Here is a tiny trained network, its code and every weight. The questions are about switching its units off for an input and a class, where a switched-off unit gives its printed mean instead of its output.

import numpy as np


def w(rows, s, z=0):
    codes = np.array(rows[::2]) - 128.0
    scale = np.full(codes.shape[1], s)
    scale[-1] = z or s
    return codes * scale


def norm(h):
    return h / np.sqrt((h * h).mean(-1, keepdims=True) + 1e-5)


def f(y):
    return np.maximum(y, 0)


def log_softmax(a):
    a = a - a.max(-1, keepdims=True)
    return a - np.log(np.exp(a).sum(-1, keepdims=True))


def net(x, mask):
    res = np.array(x, float).reshape(1, 4) / 4 @ E
    u = 0
    for l in range(4):
        y = f(norm(res) @ A[l][:, :-1].T + A[l][:, -1])
        res = res + np.where(mask[u : u + 6], y, B[l][:, -1]) @ B[l][:, :-1]
        u += 6
    return log_softmax(norm(res)[-1] @ U[:, :-1].T + U[:, -1])


A, B = {}, {}
E = w([
[244,168,83,116,171],'x0',
[101,202,109,95,3],'x1',
[60,200,103,195,235],'x2',
[122,111,212,2,128],'x3',
],0.0018)
A[0] = w([
[181,242,60,167,78,139],'L0N0',
[88,208,128,140,216,63],'L0N1',
[152,185,61,170,51,4],'L0N2',
[220,185,90,149,184,23],'L0N3',
[174,97,124,137,253,117],'L0N4',
[198,193,115,109,130,68],'L0N5',
],0.0061,0.0027)
B[0] = w([
[195,191,41,175,80,253],'L0N0',
[33,160,140,126,175,208],'L0N1',
[189,197,178,207,30,188],'L0N2',
[146,140,40,84,255,199],'L0N3',
[182,67,193,97,186,231],'L0N4',
[99,120,64,16,151,178],'L0N5',
],0.007,0.0038)
A[1] = w([
[116,88,85,187,136,1],'L1N0',
[130,187,153,169,166,84],'L1N1',
[12,144,126,150,135,36],'L1N2',
[121,75,104,180,158,96],'L1N3',
[124,141,128,153,166,123],'L1N4',
[91,200,110,149,197,82],'L1N5',
],0.011,0.00093)
B[1] = w([
[202,128,176,161,82,160],'L1N0',
[105,57,107,112,109,197],'L1N1',
[1,55,103,148,138,207],'L1N2',
[212,160,185,180,87,177],'L1N3',
[110,106,104,100,98,182],'L1N4',
[158,41,65,124,96,252],'L1N5',
],0.0099,0.0047)
A[2] = w([
[140,115,106,81,123,107],'L2N0',
[107,172,137,76,123,89],'L2N1',
[89,241,94,183,77,31],'L2N2',
[124,161,182,54,92,57],'L2N3',
[129,121,210,143,245,4],'L2N4',
[39,198,185,153,135,81],'L2N5',
],0.011,0.0024)
B[2] = w([
[120,160,175,124,113,231],'L2N0',
[109,108,155,79,105,160],'L2N1',
[96,210,50,186,11,254],'L2N2',
[148,116,120,54,91,211],'L2N3',
[133,60,249,151,230,198],'L2N4',
[108,229,192,149,155,148],'L2N5',
],0.014,0.0033)
A[3] = w([
[56,233,63,187,229,102],'L3N0',
[149,179,75,82,231,21],'L3N1',
[64,187,154,152,157,49],'L3N2',
[122,221,33,85,253,7],'L3N3',
[77,76,136,155,58,134],'L3N4',
[137,189,66,80,217,30],'L3N5',
],0.0073,0.0018)
B[3] = w([
[88,199,180,141,137,168],'L3N0',
[142,189,77,113,159,163],'L3N1',
[124,184,145,142,165,142],'L3N2',
[140,189,96,75,253,162],'L3N3',
[96,170,129,114,157,252],'L3N4',
[143,194,88,101,195,156],'L3N5',
],0.014,0.0034)
U = w([
[165,53,237,125,234,180],'0',
[131,231,70,175,17,185],'1',
[135,144,188,6,61,136],'2',
[193,133,211,211,79,1],'3',
[42,220,199,146,156,81],'4',
[173,189,67,89,213,155],'5',
[215,67,63,158,122,32],'6',
[19,37,87,144,122,178],'7',
],0.012,0.0025)

Each question gives the input, the list of numbers given to net, and the class t.
The units are the neurons (one row each of A and B). Each row of codes is followed by its name. A weight is (code - 128) times the scale printed after its matrix; where a second scale follows, it is the last column's (A, B and U).
mask holds one flag per neuron, layer by layer. A switched-off neuron (its flag False) gives its mean, the last column of its row in B, instead of its output. The means were averaged over made-up inputs and are rounded, as every weight is.
A unit's drop is (log p(t) with every unit on - log p(t) with that unit switched off) / (log p(t) with every unit on - log p(t) with every unit switched off).
The circuit of an input: a set's keep is (log p(t) with only the set's units on - log p(t) with every unit switched off) / (log p(t) with every unit on - log p(t) with every unit switched off). Starting from the 12 units with the biggest drops (on a tie, the unit counted first), units are removed one at a time, each time the one whose removal leaves the highest keep (on an exact tie, the one counted first), for as long as the keep stays at least 0.8.
units of the circuit, in order: the units of the circuit, biggest drop first
most important unit: the unit with the biggest drop
k most important neurons: the k neurons with the biggest drops, biggest first
top k neurons in layer l: the k neurons of layer l with the biggest drops, biggest first
input [5,-3,4,-6], class 6: 4 most important neurons	(L1N5; L1N3; L1N1; L1N0)
input [8,-2,-5,-7], class 5: most important unit	L0N3
input [-1,3,-1,4], class 2: units of the circuit, in order	(L0N0; L2N3; L1N5)
input [-3,-7,-2,-8], class 3: 2 most important neurons	(L1N3; L1N0)
input [1,-1,4,5], class 0: 4 most important neurons	(L2N2; L0N4; L0N0; L0N2)
input [-6,-5,4,-8], class 7: top 2 neurons in layer 0	(L0N0; L0N1)
input [3,-4,-7,6], class 0: top 2 neurons in layer 0	(L0N0; L0N2)
input [-4,7,2,2], class 4: units of the circuit, in order	(L1N5; L0N0; L0N3)
input [-1,2,-8,-1], class 2: 2 most important neurons	(L0N0; L1N2)
input [7,6,3,4], class 5: units of the circuit, in order	(L0N3; L0N5)
input [7,0,0,-8], class 5: 2 most important neurons	(L0N3; L2N2)
input [5,3,-1,4], class 2: units of the circuit, in order	(L2N2; L3N3)
input [-3,-2,-7,0], class 2: 2 most important neurons	(L1N2; L0N0)
input [-3,-1,4,-7], class 7: top neuron in layer 2	(L2N2)
input [-8,-5,-7,-1], class 3: 3 most important neurons	(L0N5; L1N3; L0N1)
input [6,-7,-1,-2], class 0: 2 most important neurons	(L0N4; L2N4)
input [-8,1,0,-6], class 4: top 4 neurons in layer 0	(L0N3; L0N0; L0N1; L0N4)
input [-6,2,0,-2], class 4: 3 most important neurons	(L0N3; L1N5; L0N0)
input [-3,-3,8,7], class 7: 2 most important neurons	(L0N1; L1N5)
input [-7,-5,-8,-2], class 3: top 2 neurons in layer 0	(L0N1; L0N5)
input [-6,3,-2,-1], class 4: 3 most important neurons	(L0N0; L1N5; L2N5)
